The symbols move the objects like this.
x183 @ x18
x183 ~ x130
x183 $ x112
x703 @ x828
x703 ~ x217
x703 $ x897
x487 @ x132
x487 ~ x419
x487 $ x402
x13 @ x371
x13 ~ x183
x13 $ x653
x419 @ x516
x419 ~ x94
x419 $ x363
x828 @ x217
x828 ~ x617
x828 $ x148
x554 @ x938
x554 ~ x653
x554 $ x76
x219 @ x860
x219 ~ x716
x219 $ x518
x331 @ x183
x331 ~ x112
x331 $ x75
x233 @ x603
x233 ~ x137
x233 $ x305
x716 @ x891
x716 ~ x298
x716 $ x938
x591 @ x130
x591 ~ x695
x591 $ x287
x897 @ x487
x897 ~ x218
x897 $ x306
x26 @ x113
x26 ~ x790
x26 $ x387
x647 @ x715
x647 ~ x637
x647 $ x2
x298 @ x265
x298 ~ x554
x298 $ x871
x137 @ x921
x137 ~ x440
x137 $ x771
x305 @ x137
x305 ~ x771
x305 $ x573
x217 @ x617
x217 ~ x703
x217 $ x617
x871 @ x554
x871 ~ x270
x871 $ x128
x653 @ x473
x653 ~ x938
x653 $ x646
x849 @ x464
x849 ~ x2
x849 $ x98
x113 @ x270
x113 ~ x581
x113 $ x790
x416 @ x287
x416 ~ x132
x416 $ x487
x353 @ x653
x353 ~ x690
x353 $ x848
x816 @ x331
x816 ~ x75
x816 $ x371
x440 @ x305
x440 ~ x573
x440 $ x301
x270 @ x128
x270 ~ x473
x270 $ x371
x715 @ x940
x715 ~ x573
x715 $ x849
x306 @ x363
x306 ~ x828
x306 $ x703
x395 @ x591
x395 ~ x287
x395 $ x416
x617 @ x132
x617 ~ x897
x617 $ x301
x473 @ x410
x473 ~ x353
x473 $ x690
x921 @ x853
x921 ~ x301
x921 $ x392
x205 @ x800
x205 ~ x475
x205 $ x297
x402 @ x419
x402 ~ x363
x402 $ x306
x790 @ x646
x790 ~ x18
x790 $ x647
x297 @ x440
x297 ~ x392
x297 $ x741
x363 @ x94
x363 ~ x217
x363 $ x828
x371 @ x75
x371 ~ x848
x371 $ x473
x475 @ x210
x475 ~ x637
x475 $ x363
x130 @ x646
x130 ~ x395
x130 $ x695
x112 @ x695
x112 ~ x371
x112 $ x13
x98 @ x48
x98 ~ x853
x98 $ x899
x287 @ x371
x287 ~ x253
x287 $ x132
x76 @ x290
x76 ~ x270
x76 $ x113
x690 @ x353
x690 ~ x848
x690 $ x703
x899 @ x265
x899 ~ x715
x899 $ x219
x392 @ x637
x392 ~ x233
x392 $ x921
x213 @ x301
x213 ~ x48
x213 $ x98
x48 @ x925
x48 ~ x603
x48 $ x265
x148 @ x617
x148 ~ x210
x148 $ x218
x940 @ x899
x940 ~ x647
x940 $ x464
x516 @ x487
x516 ~ x402
x516 $ x371
x265 @ x603
x265 ~ x899
x265 $ x715
x218 @ x210
x218 ~ x205
x218 $ x853
x925 @ x213
x925 ~ x297
x925 $ x603
x464 @ x647
x464 ~ x2
x464 $ x243
x18 @ x690
x18 ~ x331
x18 $ x816
x573 @ x771
x573 ~ x213
x573 $ x925
x860 @ x554
x860 ~ x891
x860 $ x112
x2 @ x849
x2 ~ x634
x2 $ x860
x771 @ x440
x771 ~ x301
x771 $ x213
x243 @ x2
x243 ~ x581
x243 $ x219
x848 @ x897
x848 ~ x130
x848 $ x653
x853 @ x205
x853 ~ x897
x853 $ x210
x581 @ x183
x581 ~ x395
x581 $ x183
x75 @ x112
x75 ~ x13
x75 $ x410
x128 @ x76
x128 ~ x113
x128 $ x26
x410 @ x13
x410 ~ x653
x410 $ x353
x646 @ x848
x646 ~ x591
x646 $ x395
x253 @ x416
x253 ~ x487
x253 $ x516
x877 @ x690
x877 ~ x646
x877 $ x130
x938 @ x76
x938 ~ x871
x938 $ x290
x94 @ x402
x94 ~ x306
x94 $ x217
x210 @ x306
x210 ~ x591
x210 $ x205
x301 @ x715
x301 ~ x925
x301 $ x48
x387 @ x790
x387 ~ x298
x387 $ x13
x132 @ x253
x132 ~ x516
x132 $ x13
x634 @ x243
x634 ~ x219
x634 $ x925
x695 @ x395
x695 ~ x416
x695 $ x253
x603 @ x98
x603 ~ x899
x603 $ x298
x637 @ x297
x637 ~ x741
x637 $ x265
x891 @ x331
x891 ~ x518
x891 $ x298
x800 @ x218
x800 ~ x853
x800 $ x475
x741 @ x741
x741 ~ x921
x741 $ x137
x518 @ x716
x518 ~ x938
x518 $ x554
x290 @ x634
x290 ~ x128
x290 $ x270

The rows follow the links: the fewer symbols apart two objects are, the more alike their rows tend to be.

Each row is also shifted at random along 2 hidden directions that mean nothing.

Some objects, each with a row of numbers:
x440 [ 14  -1 -33  -5   3   9  -5  19  41  18   7  24 -14  16  20  -4   3  -5 -12  -3 -20 -38   1  -6   4  39 -17 -36 -33 -27 -39  -4  29   4  24  37  47   9   7  -7  -4 -10   9]
x217 [ 19   9 -36  17  16  31 -12   2  61  -7 -24 -16   1  12  -1  -5  32   7  24   9 -34  -3  -9 -19  -9  40 -13   0 -10 -22  -9   0  31   4   8  12  16  13 -10  -4  -3  17 -13]
x210 [ -9   5 -33  16  19   4   1   3   1  16  -7  -4  -3  -1  -9 -19   1  28  22   3 -14  30   4  -5  14   8  17 -15  19 -14 -17  -6  33 -13 -28  -7   0  -7   6 -27   0  26  -6]
x253 [ 54  13   1  13  24 -24   2  28   1 -16  -8  -3   8  30  11 -22   1  10 -19   0   0  -3 -35  -6 -24   1   7  20 -12 -18  -7  -8  10   9  20  11 -28  25  40 -37  24   4 -26]
x233 [-40   0 -37  -9 -15  -5 -12  35  24  11  17  59 -36   9  36 -18   7 -24 -14   5 -20 -28  27  -1   3  29  -5 -40 -30 -11 -28  -9  23  -1  16  38  59  17  33 -23  -3 -26   5]
x26 [  8   2  39   5  17  -9  21 -24  -3   2   1 -25  33   4 -22  11   2  -7 -35   2  28 -23  -6  16   3 -19 -19   3 -10  -7  -2   4 -15  -5 -12 -11 -53 -30 -32  39   2  -2  31]
x128 [ 91  17  41  18  21   8  26 -30  12  13   2 -38  28   8 -22   3  -3   6 -32  13  14 -48 -13  16  -6 -25 -25   9 -14 -43  -9  -7  -6  19 -27 -11 -44 -20 -30  21  17   5  39]
x849 [-28   4  10  -2 -24   4 -12   7 -44  -5  19 -17  -7 -21   0 -13   9  -6   9  16 -15  19  12 -22  -5 -19 -30 -16  -8   9  25   8  12 -15  -6   8  30  28 -19 -10 -26   5  18]
x76 [ -5   3  37   4   4  -5  23 -22  -5  -2   5 -14  12   4 -13   4  -6 -13 -22   2  38 -35  19  18  -5 -28 -18   5  -3  -2  -5   6 -35  17 -22 -19 -44 -26 -22  23   9 -12  34]
x301 [-53  -3 -32 -37 -13  12   8  13  15   7  15  24 -12   6  -3  15  -8 -17  -1 -20  23  12  -1   1  -9  22  -3 -23 -14  48 -21   7   2  -8  23  22  10 -23 -17   4 -30 -12  16]
x402 [-87  -2 -29 -22  -9 -20   5  25  36 -31  -9  19  -6   0  10  -2  41 -33   0   3  23  36  13  -8 -18   9  14  17  -1  51  14   7 -11   0  21   1 -30  -8  12   6  -4  12 -26]
x653 [ 66  21  19  10   6  19 -17 -20  -8   1 -15  17 -18   5  -5   2   7  19  20  16 -13 -37 -13  16  -3  -5   5  21  -6 -24   7 -30 -23  -3  -2 -24  11  36  12  13   9 -30   1]
x306 [-78   4 -47   5  -4   7 -17  20  48 -11 -20   9  -2   4   9  -5  40 -10  28   9 -10  29  18 -17  -5  29   0   2   2  19   2   4  15 -11   3  12   1  -2   4  -5  -9  13 -20]
x363 [ 48  16 -36  21  24  17 -14  12  66  -5 -17 -15   5  15   4 -18  40   3  13  22 -37  -2 -14 -19 -11  32 -12  11 -17 -35   3 -14  37   6   5  16   9  21   2 -16  13  31 -14]
x13 [  5  -7   9  15  28   8 -38  19   3  -1  -6  14 -21  -1  18  -6   1   4 -12   7 -47 -36 -34  23   7   5   2  11  -1 -42   9 -32  11 -14  24 -11  32  43  31  22  21 -26 -27]
x617 [-38   1 -45   3  13  26 -12  13  51  -6 -16   1   0  17   0  -4  36   2  32   2 -22  14   0 -15 -12  43  -9  -8  -3   2 -19   4  29  -5   6  13  14   9   0 -10  -6   9 -15]
x219 [-91 -17  21  -3 -39   6  10   7 -37 -20  20  -2 -18 -12  15   9 -33 -28  22 -15   7  10  41 -19  -1 -23  -2  -6  29  40  19  27 -20  20  -4  -7  27  -3  -4 -21  -9 -11   9]
x395 [-53  -6   0   8  -4 -33   3  10 -42 -16 -15   6  23  24   8  -2  -5  24   5 -28  23  27  13  -2  -4   8   5  -2  15  25 -34  23 -13 -17  -1   0 -19   3  28 -15   6 -34 -18]
x646 [ 15   7  12  15   1 -10  -5 -24 -34 -11 -25   8  24  13  -8  10   4  37  26 -12  17   1  -4  11   1  10  -7  11   2   6 -24  11 -27 -18  -8 -13 -18  13  13  11  -6 -34  -4]
x473 [-60   5   1  -4  -1  10 -30   5  -7  -7 -14  52 -28  -5  12   3  35   0  24  18  -8 -14  11  27  -3   1   4   5  -7   4  14 -27 -32 -28   1 -21  15  35  18  22  -7 -45 -11]
x419 [  5  21 -37  13  23   4 -22  45  52 -13  -8   8 -10  21  21 -38  44 -13  -7  28 -43 -10 -13 -12 -23  20  -9   9 -24 -40  -1 -27  35   4  15  18  19  48  30 -35  19  13 -23]
x828 [ 33   1 -17   0   3  16   8 -21  52  -9 -27 -26  20   6 -19  14  22   4  19  -6   2  24  -9 -18  -2  26   1  17   8  15   1  18   5  12   7   2 -24 -26 -26  20  -6  29 -12]
x218 [ 32   9 -25  23  26   8  -2   0   0  25  -5  -7   2  -4 -10 -16  -4  33  11   7 -16  30  -1  -4  18   8  16  -8  21 -20  -9 -13  37  -6 -31 -12  -2 -16   1 -25   3  35  -3]
x921 [ 98   3 -18  15   0 -22  -5   4  28  25   5  21 -11  -8  22 -25   6   5 -21  19 -24 -28  13  -5  15  14   3 -23 -31 -47  -8 -18  36  12  -4  24  33   5  28 -23  19  29   4]
x940 [-37  10  11 -16 -25   2 -10   5 -42  -1  20 -10  -6 -21  -7  -7  12  -9   2  18  -6  30   3 -14  -7 -26 -21  -7  -7  27  27   0   0 -18  -9   6  14  19 -23  -9 -30   6  17]
x695 [109  17   4  35  39 -11  -4  14  -7   3 -13 -24  19  40  10 -30 -15  53  -3  -4 -39 -24 -39  -9  -8  19  -9  11 -12 -69 -40  -9  33   3   9  20   3  48  47 -47  29  -1 -20]
x305 [ 104   17  -35   24   32   35  -22   22   59   26    8   13  -22   36   32  -32    6   11  -10   21  -76  -80  -22  -13   -1   49  -35  -41  -48 -101  -52  -29   74   11   17   58   82   52   32  -37   14  -14   13]
x387 [-48  -7  29   1  17   2  -1  -5 -10   8  10 -10  12  -2  -7   4  -5  -8 -31   4   9 -27  -3  26   8 -27 -14  -8   1 -15  -2  -6 -14 -15  -7 -15 -23 -10 -17  33   4 -20  18]
x647 [  3  17  12  15 -13   3 -20   7 -30   5  14 -13  -6 -13   3 -31  25   5  -2  36 -42  -1   9 -17   1 -18 -38 -19 -23 -31  17 -12  30 -16 -15  17  39  43  -8 -13 -18  11  13]
x877 [ 87  12  21  16   1   2  -9 -35 -17   0 -32  -2  14  13 -13   5   6  48  33 -12   1 -11 -20   6  -8  17   0  19  -6  -7 -18   2 -20 -12  -4 -11  -8  13  -2  15  -2 -23  -6]
x790 [-65   8  13  26  19  -5 -21   7 -11   5   5  -4  14   4   5 -11  26   5 -26  17 -26 -32  12  17   8  -8 -36 -25 -14 -33 -22 -13  12 -32 -13  -3   5  18  -4  20  -3 -31  25]

Where do the symbols, taken in turn from left to right, take each start?
Answers are names.
[ 41   8  16   9  18  38  12  -4  -7   9  26 -13 -23   9   2  -9 -44  -3   0   2  -9 -47 -16  -5  -6 -23  -8   1  10 -40   5 -16   0  34  -8 -11  23  22  -6 -29  17  -6  27]
$ $ -> x128
[ 79   5   4  -3 -19 -33   8  -8  -1  14   9   7  -3 -30   9 -14   7  -4 -16  19   2   7  14  -3  17 -22  15  -7 -13 -15  16  -8  16   7 -15   8   6 -14   9 -11   7  45   3]
$ ~ $ -> x219
[-18   9 -46   9  20  14 -13   2  33   2 -25   3   6   6  -7 -15  31  17  35   6 -15  34  -4 -12  -4  26  14   3   4  -2  -6 -13  24 -11 -11  -5  -1   6   2 -14  -8  23 -13]
~ ~ $ ~ -> x392
[ 34   2 -19   6 -11 -28  -5  16  17  15  12  35 -22 -13  35 -26  21 -11 -14  21 -27 -16  24   5  11   5   6 -24 -25 -33 -13 -14  31   3  -7  20  42  10  35 -20  12  15  -2]
~ $ -> x305
[-28  -1 -10  26  10  -7 -20   6 -34  -2 -21  18   9  24   8 -10   3  41  25 -11 -16  -1   3   4  -4  27 -10  -5   9 -12 -41   5   4 -24  -4   1  16  36  37 -16  -5 -45 -19]
@ @ @ -> x897
[-10  14 -36 -18  21  41  -8  19  16  16  21  12 -25  33   4  -6 -11  -1   4   1 -14 -28 -25  -9 -11  24 -20 -27 -18 -17 -33 -17  32  -7  18  30  42  23  -7 -22 -20 -19  14]
@ @ ~ -> x573
[  3   4 -35  13  19  16   3  -7  20   8 -14 -17  16   5 -19  -7   4  21  29  -6  -4  37   0  -9  10  22   9  -6  22   4 -12   6  25  -6 -18  -7 -13 -21 -16  -6  -6  31 -12]
@ @ -> x132
[-116  -26   13    7  -30    0    0   16  -41  -16   18    5  -21  -20   23    6  -26  -29   13  -13    0    3   48  -14    4  -12    3   -7   37   27   18   26  -17   21   -1   -7   36    7   14  -14   -4  -19    0]
@ @ -> x938
[-24 -17  -3  12  24  17 -41  24   4   5   0  18 -25  -7  25  -6  -3   1  -6  10 -65 -32 -23  14  13  17   4  -6   3 -47   6 -33  24 -14  21  -2  54  47  33  11  23 -18 -32]
~ @ -> x371
[ 37   4  31  16 -18   9  12 -15 -24  -7  16 -40  11  -8   5  -5 -14  -2   1   7 -14 -15  11 -20  -5 -18 -31  -8   2 -17   8  16   4  20 -15  18  22  10 -26 -18  -5   6  29]
~ ~ @ -> x891
[-97 -36  -1   0   7   1 -25  20  -8  -6  -2  12 -15 -19  23   7 -11  -9  -6 -12 -35  -5   3   8  22  12   7 -11  27   3  14  -2   6  -9  21  -3  35   9  22  21   8 -21 -28]
$ $ @ -> x13
[-43   3  26  10  14 -11  13  -9  -4   4   2 -14  24   7  -7   3  12 -10 -31   0  23 -19  14  18   2 -20 -27  -6  -6  -4 -15   6 -14 -11 -15 -10 -36 -24 -19  29   1 -23  33]
~ @ $ -> x112
[ 27  13  26  19  15  18  12  -4   3   6  13  -8  -8  15   1 -13 -11  -5 -10  18   1 -55   0  10  -8 -24 -25  -3  -2 -48  -9 -17  -3  20 -25 -15   3  15  -3 -14  19 -18  37]
@ ~ $ -> x646
[-103    4  -24    3   -3   15  -45   16   -4  -10  -22   58  -30   -3   17   -4   46    8   41   15  -20   -5   22   17   -5   27   -6   -4   -8    5    1  -19  -14  -38   -2  -14   44   50   31   18  -16  -54  -13]
$ @ $ -> x148
